[ 0.88  0.69 -0.24 -0.73  0.38 -0.52 -0.19 -0.70 -0.37  0.08 -0.01  0.78
  0.80  0.00 -0.61 -0.49 -0.61  0.15  0.46 -0.45 -1.05 -0.29  1.12  0.27
 -0.11 -0.03 -0.23  1.06  0.61  1.43 -0.13  0.60 -0.59  0.45 -0.04 -0.17
  0.49 -0.37 -0.17  0.47  0.45  0.29 -0.37 -0.41  0.57  0.08  0.52  0.07
  0.12  0.84 -0.37 -0.14 -0.12 -0.44 -0.25  0.48 -0.52  0.13  0.90 -0.20
  0.38  0.07  0.15 -0.69  0.13 -0.32  0.31  0.23 -0.09  0.01] | (33):<50>
[ 0.17 -0.75  0.21 -0.10  0.70 -1.04 -0.47 -1.61 -0.30  0.49 -0.41  1.25
  0.99  0.20 -1.11  0.65  0.04 -0.88  0.02 -1.90 -0.90  0.41  0.74  0.41
 -0.24  0.42 -0.04  1.00 -0.52  1.68 -0.26  0.52 -0.12  0.85  0.33 -1.13
  1.28 -0.59 -0.58  1.04  0.10  0.72  0.24 -0.12 -0.77 -0.19 -0.14  0.33
 -0.48  0.21  0.11 -0.39 -1.17 -0.58 -1.21  0.60 -0.47  0.15 -0.01  0.07
  1.08  1.05  1.02 -0.24 -0.31 -0.56 -1.41 -1.48 -1.21  0.12] | (33):<46>
[-0.58  0.36  0.06  0.14  0.88 -0.17  0.13 -0.21 -1.58  0.16  0.06  1.39
 -2.43  0.14 -0.50  0.40  0.33 -0.78 -0.53 -0.74  0.01  0.57 -0.63  0.46
 -0.13 -0.32  0.20 -0.01 -0.54  1.56  0.86 -1.23 -0.09  0.28  0.44 -2.29
  1.00  0.54 -0.19  0.71 -0.27  0.11  1.08 -0.42 -0.66 -0.81  0.15 -0.93
  0.28 -0.88  0.47 -0.30 -0.09 -0.82 -1.16 -0.41  0.51  0.13 -1.15  0.01
  0.54  0.21  0.56 -0.23 -1.22  0.12  1.23 -2.35  0.51  0.45] | (32):<48>
[ 1.07  0.31 -0.73 -0.33  1.23  0.02 -0.09  0.53 -1.44 -0.89  0.29  0.52
 -1.57  1.05 -0.68 -0.78  1.00  0.19 -0.24 -0.89  0.28 -0.04 -0.17  1.05
 -1.04  0.33 -1.21 -0.16 -0.19  1.02  0.74  0.59 -0.40 -0.15 -0.07 -1.29
  1.81 -0.13 -1.14  1.29  0.61  0.10  0.18 -0.45  0.39 -0.46 -0.02 -1.26
  0.24 -0.72 -0.25  0.14  2.36 -0.37 -0.13 -0.20 -0.09 -0.40 -0.52  0.66
  0.59 -0.25  0.10 -0.40 -1.48 -0.66  0.93 -1.18  0.23  0.60] | (32):<53>
[-1.37  0.37 -0.83  0.53  0.82 -0.90  0.50 -0.14 -0.48 -0.16 -0.15  1.04
 -2.04  0.78  0.33 -0.17  0.96 -0.92 -0.14 -0.13  0.01 -0.12 -0.08  1.53
 -0.50 -0.23 -0.17 -0.67 -1.92  0.19  0.82 -0.26 -0.05  0.08 -0.31 -1.13
  0.78  0.66  0.02 -0.29  0.41 -0.50  0.67  0.57 -1.00  0.21  0.56 -0.68
  1.01 -0.37  0.17 -0.88  0.90 -0.59  0.14 -0.14  0.64  0.13  0.90  0.87
  0.64 -0.63  0.17  0.09 -0.72  0.06  1.02 -0.05  0.06  0.32] | (32):<51>
[-1.12  0.75 -0.12  0.79 -0.09 -0.20 -0.99 -0.55 -1.71  0.20  0.19 -0.21
 -0.54  0.91  0.73  0.61  0.64 -0.09  1.78 -1.54 -0.73  1.18  0.35  1.12
 -0.07  0.79 -0.83  0.86 -0.93  0.68 -0.75 -1.83 -0.14  0.56  0.45 -1.31
  0.20 -0.56  0.45  0.52  1.01 -0.69  1.69  1.14  0.60 -1.00 -1.61  1.72
  0.57 -0.21  0.74  0.21 -2.80  1.07 -0.24  0.40  1.50  0.00 -0.93 -0.50
  0.00 -0.55 -0.11 -0.23  0.49 -0.43  1.61  1.05 -0.32  0.32] | (32):<51>
[-0.03  0.72  0.15  0.22  0.13 -0.69 -0.68 -0.27 -1.35  0.04  0.27  1.18
 -0.22  0.35 -0.72  0.65  0.41 -0.62  0.99 -0.81  0.02  1.08 -0.21  1.34
 -0.16  0.08  0.08  0.19 -0.33  0.88  0.67 -0.49  0.00  0.85  0.06 -1.28
  0.19 -0.25  0.34  0.58  0.71 -0.25  1.11 -0.30  0.17 -0.55 -0.15 -0.28
  0.83  0.32 -0.16 -0.09  0.28 -0.78 -0.68 -0.62  0.58 -1.51  0.54  0.38
  0.74  0.74  0.96 -0.35 -0.75  0.36  0.61 -1.29 -0.06  0.84] | (32):<53>
[ 0.93  0.37 -0.46 -0.89  2.17 -1.05 -1.06  0.47 -1.56 -0.75  0.05  0.39
 -1.42  0.69  0.17 -0.88  0.80 -0.94  0.22 -0.96  0.19  0.12 -1.46  1.17
 -0.14  0.13 -0.81 -0.11  0.43  0.09 -0.58  0.35  0.42  0.45  0.05 -0.91
  1.27  0.31  0.26  0.51 -0.26  0.18  0.94 -0.26 -0.11 -0.78  0.86 -1.33
  0.88 -0.87 -1.20 -0.16  0.84 -0.48  0.34 -0.55  0.62 -0.04 -0.62 -0.17
  0.42 -0.03  0.66 -0.04 -1.13 -0.14  0.81 -0.05 -0.37  0.93] | (32):<48>
[-0.03 -1.51  0.69 -2.39  0.87  0.09  1.76 -1.45  0.78  0.98 -1.20  3.27
 -2.17 -3.50 -1.67  0.01 -0.95 -1.30 -0.92  0.79 -0.76  0.74  0.34 -0.44
 -2.39 -0.27  1.58 -0.81 -0.30  1.84  1.78 -1.24 -0.40  0.07 -2.17 -0.99
  1.52 -0.42  0.06  1.18 -2.49  1.87 -2.38 -2.08 -4.82 -0.76  3.64 -6.06
 -1.79 -0.63 -1.30  0.78  0.98 -2.13  0.01  4.76 -1.94  0.49 -2.90  0.70
  2.40  2.11  2.06 -2.60 -4.12  0.30 -2.29 -6.06  0.94 -1.38] | (33):<44>
[ 0.83  0.22 -0.45 -0.95  1.56 -0.17 -0.04 -0.85 -1.06 -0.29  0.50  1.31
 -0.90  0.89  0.46 -0.68  0.06 -0.58  0.34 -0.64 -0.15  0.16 -1.14  1.11
 -0.27  0.54 -0.64  0.02  0.58  0.03 -0.54 -0.30  0.41  0.68 -0.28 -0.84
  2.06 -0.37  0.86  0.99  0.19  0.57  0.10 -0.32 -0.55 -1.09  0.95 -1.70
  0.41 -0.68 -0.44  0.21  0.55 -0.62  1.30 -0.11  0.46  0.53 -0.66 -0.04
 -0.52  0.98  1.00 -0.18 -0.65  0.07  0.88 -1.49 -0.57  0.04] | (32):<48>
[-1.09 -0.42 -0.09 -0.59  0.81 -0.78 -0.19 -1.33 -0.40  0.48  0.68  0.96
 -1.03  0.26 -0.26  0.15 -0.43 -0.09 -0.01 -0.01 -1.24 -0.46 -1.42  0.35
 -1.30  0.05 -0.65  0.11  0.03  1.59  0.57 -0.60 -0.18  0.45  2.47 -1.10
  0.65 -0.80 -0.55  0.92 -0.37  0.78  0.11 -0.73 -0.54 -0.47  0.25 -1.85
  0.51  0.18 -0.28  0.24  0.19 -1.07 -0.56  0.41 -2.18 -0.31  0.08  0.23
  1.50  0.56  0.47 -0.53 -1.16 -0.20 -0.68 -2.00  1.08 -0.32] | (33):<46>
[-0.20 -0.04 -0.77 -1.01  1.36 -0.26  0.17  0.13 -1.30  0.32 -0.49  0.35
 -1.77  0.44 -0.26 -0.72  0.47 -0.33  0.02  0.05 -0.11  0.16  0.03  0.68
 -0.10 -0.53  0.29  0.02  0.79 -0.43  0.69 -0.24  0.29  0.15  1.32 -1.12
 -0.55 -0.08  0.40  0.49 -0.23  0.53  0.38 -1.20 -0.41  0.28  0.89 -0.63
  0.51 -0.28 -0.74  0.08  1.08  0.02  0.35 -0.26  0.09  0.17 -0.28  0.81
  0.71  0.07  0.41  0.16 -5.69 -1.12  0.74  0.10 -0.13  0.62] | (32):<51>
[-0.45 -0.27 -0.03 -0.95  1.09 -1.03 -0.76 -0.74  0.02  0.84  0.69  0.63
 -0.44  0.51 -0.64  0.47  0.37 -0.43 -0.09  0.44  0.39 -0.94  0.30  0.65
 -1.41  0.53  0.11 -1.12 -0.27  1.32  0.36  0.52  0.33 -0.51  0.40 -0.63
  0.89 -0.65 -0.52  0.25 -0.02  0.44 -0.84 -1.36  0.93  1.21 -0.49 -0.12
  0.99  1.10 -0.28 -0.28  0.54 -0.18 -1.09  0.51 -1.72 -0.49  1.33  0.05
  0.74  0.53  0.15  0.11  0.34 -0.48 -0.35 -1.70 -1.22  0.59] | (33):<46>
[ 0.17  0.40 -0.18 -0.32 -0.37 -0.05 -0.15 -1.18 -0.91  0.48  0.54  0.95
  1.10 -0.97 -0.40  0.93 -0.58 -0.79  0.24 -0.97  0.53  0.59  0.30  0.24
 -0.08  0.90  0.58  0.19 -0.16  1.90 -0.77 -0.20 -0.54  0.57 -0.03 -0.88
  0.21 -0.63  0.14 -0.23  1.10 -0.18  0.32 -0.63 -0.15 -0.36  0.56  0.46
  0.54 -0.53 -0.34 -0.86 -1.95  0.03 -1.17  1.14 -1.28 -1.02 -0.01 -0.22
  0.75  0.71  0.35 -1.77  0.60 -0.78 -0.32 -0.33 -0.51 -0.83] | (33):<44>
[-0.14 -0.15  0.53 -0.19 -0.52 -0.37  0.03 -0.76  0.66  0.51  0.03  0.99
 -0.32  0.21 -0.46 -0.14 -0.20 -0.47  0.62  0.32 -0.79 -0.37 -0.30 -0.69
 -0.44  0.01 -0.08  0.54  0.35  0.90  0.50 -0.28  0.38  0.59 -0.09  0.05
  0.78 -0.72 -0.14  2.45 -0.24  0.16 -1.07 -0.87  0.38  0.58  0.14 -0.59
  0.38  0.22 -0.06 -0.23 -0.04 -0.74 -0.76  1.13 -1.05 -0.03  0.23  0.26
  0.82  0.61  0.36  0.48  0.53 -0.06 -0.32 -2.34 -0.33 -0.42] | (33):<46>
[-0.17  0.15 -0.36  0.14  1.68 -0.75 -0.57  0.48 -0.93  0.47  0.23  1.27
 -2.16  0.77  0.61 -0.68  0.86 -0.64 -0.39 -0.49  0.40  0.41 -0.57  1.95
  0.20  0.27 -0.13 -0.66  0.02 -0.46  0.62 -0.56  0.39  0.00  0.14 -1.36
  1.77  1.07  0.24  0.35 -1.35  0.79  0.97 -0.23 -0.65  0.07  0.48 -1.01
  1.52 -0.84 -0.64  0.30  0.73  0.00  0.27  0.08  0.95  0.11 -0.72 -0.05
  0.33  0.04  0.74  0.28 -1.06 -0.38  1.10 -1.28 -0.20  0.99] | (32):<48>
[-0.68  0.46  0.55  0.13  0.65 -0.27  0.01 -0.87 -1.09  0.39  0.06  1.77
 -0.08 -0.84 -0.01  0.88  0.42 -0.50 -1.44 -1.13 -0.06  1.37  0.29  0.02
  0.06  1.71  1.06  0.07 -0.46  2.41  0.85 -1.30 -1.01  0.10 -0.12 -1.30
  1.00 -0.67 -0.44  0.71 -0.17 -0.16 -0.02 -0.33 -1.39 -0.13  0.40 -0.41
  0.08 -0.47 -1.68 -0.23 -2.51 -0.78 -1.71 -0.11 -0.22 -0.32 -1.50  0.08
  1.13  2.34  1.08 -1.19 -0.18  0.25 -0.19 -3.96 -0.43 -0.25] | (33):<46>
[-0.30 -0.32 -0.02 -0.75  0.67 -0.02 -0.13 -0.67 -0.04  0.69  0.09  1.37
 -0.19 -0.08 -0.01 -0.52  0.47 -0.98  0.58  0.14  0.20 -0.32  0.15  0.92
 -0.58  0.27 -0.13 -0.40  0.02  0.00 -0.05  0.21 -0.20  0.40  0.07 -0.20
  1.84 -0.18  0.75  0.94 -0.24  0.42 -1.44 -1.30 -0.69 -0.03  1.09 -1.76
  0.27 -0.56 -0.54 -0.21  0.42 -0.38 -0.85  0.25 -0.88  0.74  0.11  0.17
  0.90  1.00  0.52  0.60  0.49 -0.26 -0.36 -1.83 -1.03  0.86] | (33):<46>
[ 0.66 -0.05 -0.45  0.04  1.12  0.76  0.17 -1.48 -1.78 -0.48  0.29  1.19
 -0.92 -0.35 -0.77  0.29 -0.04 -0.46  0.38 -1.34 -0.84  0.94 -0.30  0.49
 -1.26  0.88  0.51  0.10  0.07  0.99  0.29 -0.24  0.32  0.49 -0.64 -0.87
  1.48  0.50 -0.52  2.13 -0.54 -0.62  0.63 -0.46 -0.84 -0.63 -0.11 -0.95
 -0.87 -0.78 -0.21  0.39 -0.97 -1.08 -0.81 -0.02  0.38 -0.20 -1.85  0.18
  1.11  0.30  0.12 -1.68 -0.95 -0.67  0.80 -3.09  0.12  0.12] | (32):<53>
[ 0.54  0.34 -0.37 -0.47  0.26 -0.56 -0.53 -0.63 -0.24  0.15 -0.51  1.05
  0.66 -0.66 -0.42  0.18 -0.62 -0.30  0.33 -0.62  1.20  0.29  1.35  0.16
 -0.11 -0.21  0.62  0.54  0.03  0.87  0.39  0.52 -0.17  0.17 -0.73 -1.36
  0.56 -0.48 -0.73  0.30  0.15  0.40 -0.18 -0.97 -0.73 -0.20  0.65 -0.42
  1.13  0.57 -0.05 -0.12  0.15 -0.31 -1.40  1.31 -0.78 -0.42  0.24  0.03
  0.70  0.94  0.68 -0.40  0.72  0.17  0.27 -2.15 -0.89 -0.16] | (33):<50>
